Rows and roughly how far along a hidden order each lies, from 0 to 10
In the rows, 128 means zero.
[165 119  87 142  98 103  81 141 105 150  75 121 118 129 176  95 126 127
 137 101 159 124 139 133 147 174 141 118 114 126 139 122 110 217 119 132
 118 147]	2
[156 117  34 146   1  35 131 109 129 112  66  87 161 128 158  96 104 124
 167 137 194  90 130 144 177 130 155 126 132 143 164 100  94 221 148 173
 142 137]	5
[147 123  65 128  50  88 122 164 130 119 130 109  51 159 161 152  75 106
 127 109 162 133  99  86 151 130  95 141 117 128 155  72  86 121 173 123
 138 123]	6
[139 134  87 135  53  21 172 110 136 104 122 150 147 137 134 115 104 146
 147 172 169  97 132 152 143  99 152 143 134 130 151  82 109 168 142 154
 123 113]	3
[143 138  54 126   7   3 193  96 145  88 110 117 219 129 146 116  77 154
 176 188 197  75 122 156 154  43 152 133 150 132 148  97  98 201 159 157
 124 121]	3
[155 118  85 138  82 104 100 129 115 135  85 114 118 125 155  97 134 122
 142 115 158 121 139 136 150 153 139 123 119 133 142 123 115 184 125 142
 128 136]	10
[125 133 109 127  85  86 170 106 141 107 132 124 165 126 125 127 117 139
 149 162 147 107 128 144 136  83 142 131 142 135 135 122 121 137 140 145
 134 120]	8
[137 126 148 118 172 164 104 135 119 136 127 122 132 125 139 128 136 131
 130 123 116 134 136 123 119 115 119 113 125 125 115 160 132 131 123 114
 116 135]	4
[104 122 135 138 119 145 141 111 137 130 133 126 108 122  92 114 156 116
 114 116 117 139 136 138 134 166 142 136 130 139 133 131 150  85 111 147
 150 126]	10
[ 96 141 202 106 208 171 177 108 143 113 181 157 150 115  80 152 144 142
 124 163  78 132 132 139  91  68 121 128 144 126 101 157 155  50 125 117
 122 113]	8
[121 126  99 133  85 104 135 128 134 120 124 117 124 136 129 129 113 120
 129 126 144 125 121 122 140 129 131 135 129 132 141 103 118 136 137 137
 138 126]	3
[160 132  41 130   1   1 170 117 132  97  99 134 149 141 173 114  78 147
 169 174 200  86 126 147 158  74 147 135 133 131 158  71  81 209 161 157
 120 120]	1
[115 127 123 141 113 113 128 112 132 137 124 115 179 126 123 122 119 134
 122 122 139 117 123 140 138 152 146 137 137 126 129 118 133 159 114 139
 136 134]	5
[133 133 132 123 157 123 134 144 119 128 147 179  67 140 131 127 134 136
 113 124 110 137 135 128 110 131 123 135 113 121 128 110 126  98 129 114
 116 116]	7
[121 116 137 139 168 172  58 139 120 148 113 118  94 124 122 114 156 108
 113  90 115 147 133 120 132 191 129 126 118 132 128 142 139 124 111 128
 139 139]	5
[ 99 137 212  99 236 220 144 136 141 119 189 137 119 117  86 173 143 124
 116 137  64 155 122 106  88  73  93 120 136 128  97 176 155   9 131  98
 126 120]	7
[126 122 137 134 168 186  76 153 117 157 130 118  95 137 139 140 123 113
 101  80 109 154 113  98 125 177 115 129 116 119 122 128 130 117 120 105
 130 140]	9
[112 128 132 122 131 138 144 137 135 129 155 137  65 138 103 138 128 113
 112 130 111 145 123 111 124 133 113 137 124 132 133 106 133  74 140 127
 140 115]	4
[146 123  93 134  88 110  96 149 117 138 105 118 100 140 179 125 107 120
 130 106 141 124 121 109 142 149 118 128 117 124 140 107 104 161 141 125
 124 135]	7
[167 115  95 128  97 158  60 168 112 144  92  81 112 137 193 144  94 108
 150  84 147 138 111  81 142 136  97 109 116 125 135 132  96 178 150 106
 123 149]	6
[105 129 214 112 255 239 105 142 125 145 161 140 100 116 100 148 165 120
 103 106  61 163 132 112  91 133 100 118 124 119  96 184 164  48 107  96
 124 131]	7
[103 123 129 126 104 153 155 118 146 112 146 104  93 126  83 134 143 105
 126 129 118 140 125 120 132 129 123 136 134 145 137 128 145  45 136 148
 158 119]	8
[122 128 109 126 101 112 148 132 133 115 138 139  71 137 114 128 126 115
 123 134 130 134 125 118 132 123 116 137 125 135 143 103 123  94 142 136
 138 116]	2
[ 98 123 147 126 122 176 134 131 139 127 156 125  63 130  82 138 148 104
 103 112  97 155 123 111 123 157 116 137 124 137 130 132 146  37 128 131
 150 119]	7
[146 131  80 130  58  55 148 115 132 113 103 113 177 128 152 120 102 140
 156 154 171 100 127 140 149  86 141 126 137 130 141 115 103 184 141 146
 124 131]	7
[131 129 167 120 210 197  92 143 119 147 135 121 138 123 139 146 122 129
 114 104  99 144 123 107 112 126 110 116 124 117 104 166 135 134 118  95
 118 142]	10
[144 128  84 125  56  96 137 133 133 111 111 110 135 135 152 136 100 125
 149 140 156 117 117 115 145  98 122 127 130 132 142 109 102 153 158 135
 132 129]	6
[119 127  96 137  66  75 145 110 139 122 125 114 164 130 125 126 111 131
 133 137 155 114 120 135 145 127 140 138 136 133 140 113 127 140 132 147
 138 128]	2
[108 126 175 124 203 186 125 132 124 144 151 160  70 123  93 122 175 116
 100 115  80 158 142 129 104 161 126 129 118 130 114 148 156  54 109 121
 134 123]	10
[105 130 157 119 184 169 131 138 134 129 162 140  92 130 103 150 136 121
 105 121  89 150 121 108 109 129 109 132 126 127 118 137 143  51 127 110
 133 121]	6
[116 131 137 115 150 117 172 125 137 104 151 158  70 132  98 131 134 123
 125 155 117 139 134 133 118 115 122 136 127 136 134 105 131  60 140 139
 137 108]	4
[140 128  75 134  36  57 153 113 136 107 108 111 169 132 146 123  95 137
 153 151 184 102 121 139 153 101 144 133 138 132 145 102 111 184 144 150
 132 128]	2
[127 125 137 128 156 165  93 140 122 144 126 116 123 126 138 133 128 122
 118 101 115 139 125 114 132 150 121 121 124 125 120 142 130 133 120 113
 125 139]	8
[137 127  98 128  85 109 137 119 134 117 102 104 162 124 143 128 110 129
 151 137 152 113 122 130 143 105 132 125 135 132 135 132 114 158 139 141
 133 131]	8
[132 128 138 126 148 161  96 148 124 145 134 111 135 133 154 146 111 123
 118 103 119 139 112 102 124 138 107 125 125 119 120 138 125 103 130 104
 123 140]	7
[130 112  37 171   3  47 103 111 126 150  70  94 144 137 143  81 123 121
 120  99 195 106 126 147 183 230 170 149 125 137 165  85 114 233 113 174
 154 142]	3
[147 120  60 142  47  67 116 127 123 128  87 110 130 134 154 105 114 125
 142 122 173 111 128 135 164 153 147 132 125 134 147 102 106 194 134 152
 135 131]	0
[150 121  46 140   1  67 122 143 132 117  99  92  89 147 166 130  75 110
 140 111 186 115 105 100 169 131 118 137 124 134 166  74  83 175 165 143
 144 131]	0
[146 125  90 145  77  52 128  99 118 133  75 133 196 117 147  78 137 149
 150 145 171  93 152 178 150 146 179 126 131 130 139 127 124 232 104 161
 119 137]	5
[101 116 144 137 148 169 124 141 128 138 146 152   1 139  76 106 176  90
  81  91  90 173 133 111 125 218 120 147 108 140 139 105 151   6 121 135
 158 116]	7
[130 132 141 126 156 120 138 125 121 132 134 165 123 128 126 120 139 139
 122 139 116 128 140 141 119 128 136 130 124 122 124 127 134 130 115 126
 119 127]	6
[110 130 135 132 121 129 150 113 139 125 144 121 153 126 108 137 126 128
 120 128 127 125 122 134 134 131 136 135 138 130 126 129 134 118 122 136
 138 126]	6
[122 138 167 104 171 154 161 123 138 108 155 133 165 119 117 156 118 142
 145 162 106 129 128 132 106  46 113 116 141 126 110 158 133  97 142 114
 117 121]	6
[136 119  92 138  76 102 119 145 122 130 115 140  33 144 128 112 135 107
 115 108 141 141 131 114 142 179 124 139 107 134 152  89 117 109 138 137
 140 122]	6
[116 128 118 128 101 106 159 107 138 115 130 129 139 125 107 120 135 129
 134 149 130 118 134 146 135 117 143 132 134 136 132 123 134 119 127 148
 137 121]	3
[146 123 171 112 214 237  57 158 112 155 113  92 144 111 163 153 131 118
 137  87  96 147 125  95 112 113  95  93 122 122 100 196 130 141 125  88
 113 161]	7
[143 123  91 130  88 108 127 139 126 120 110 119  88 138 142 126 117 116
 137 129 145 128 124 114 143 127 123 128 122 131 142 103 109 126 145 134
 134 126]	4
[163 121  96 129 110 138  77 160 110 144  98 115  91 137 176 126 113 117
 137  95 141 135 122 102 137 143 111 118 112 124 136 122 105 174 138 109
 120 141]	4
[113 137 127 124 113  89 174 119 139 111 156 160 117 138 111 134 119 138
 120 161 129 121 125 138 121 102 131 144 132 125 129  99 125  98 133 123
 128 109]	7
[123 124 110 149 121 111 111 109 124 147 105 124 188 125 132 104 134 140
 118 114 148 112 134 154 144 181 158 138 131 124 128 128 136 195 100 144
 130 139]	5
[110 118 139 145 135 163 101  99 130 146 102  90 190 104 109 101 164 123
 129 107 127 126 148 151 144 172 157 121 136 137 122 180 155 162  93 146
 144 145]	4
[108 134 162 112 162 153 160 122 138 116 164 150 117 124  95 145 136 129
 122 149  96 136 131 129 109  88 121 130 134 129 117 139 140  64 131 123
 128 116]	6
[156 125 102 131 107 112 102 128 119 135  80 102 200 119 173 119 108 143
 158 129 158 107 129 134 142 111 137 112 132 124 127 143 113 217 126 129
 116 146]	6
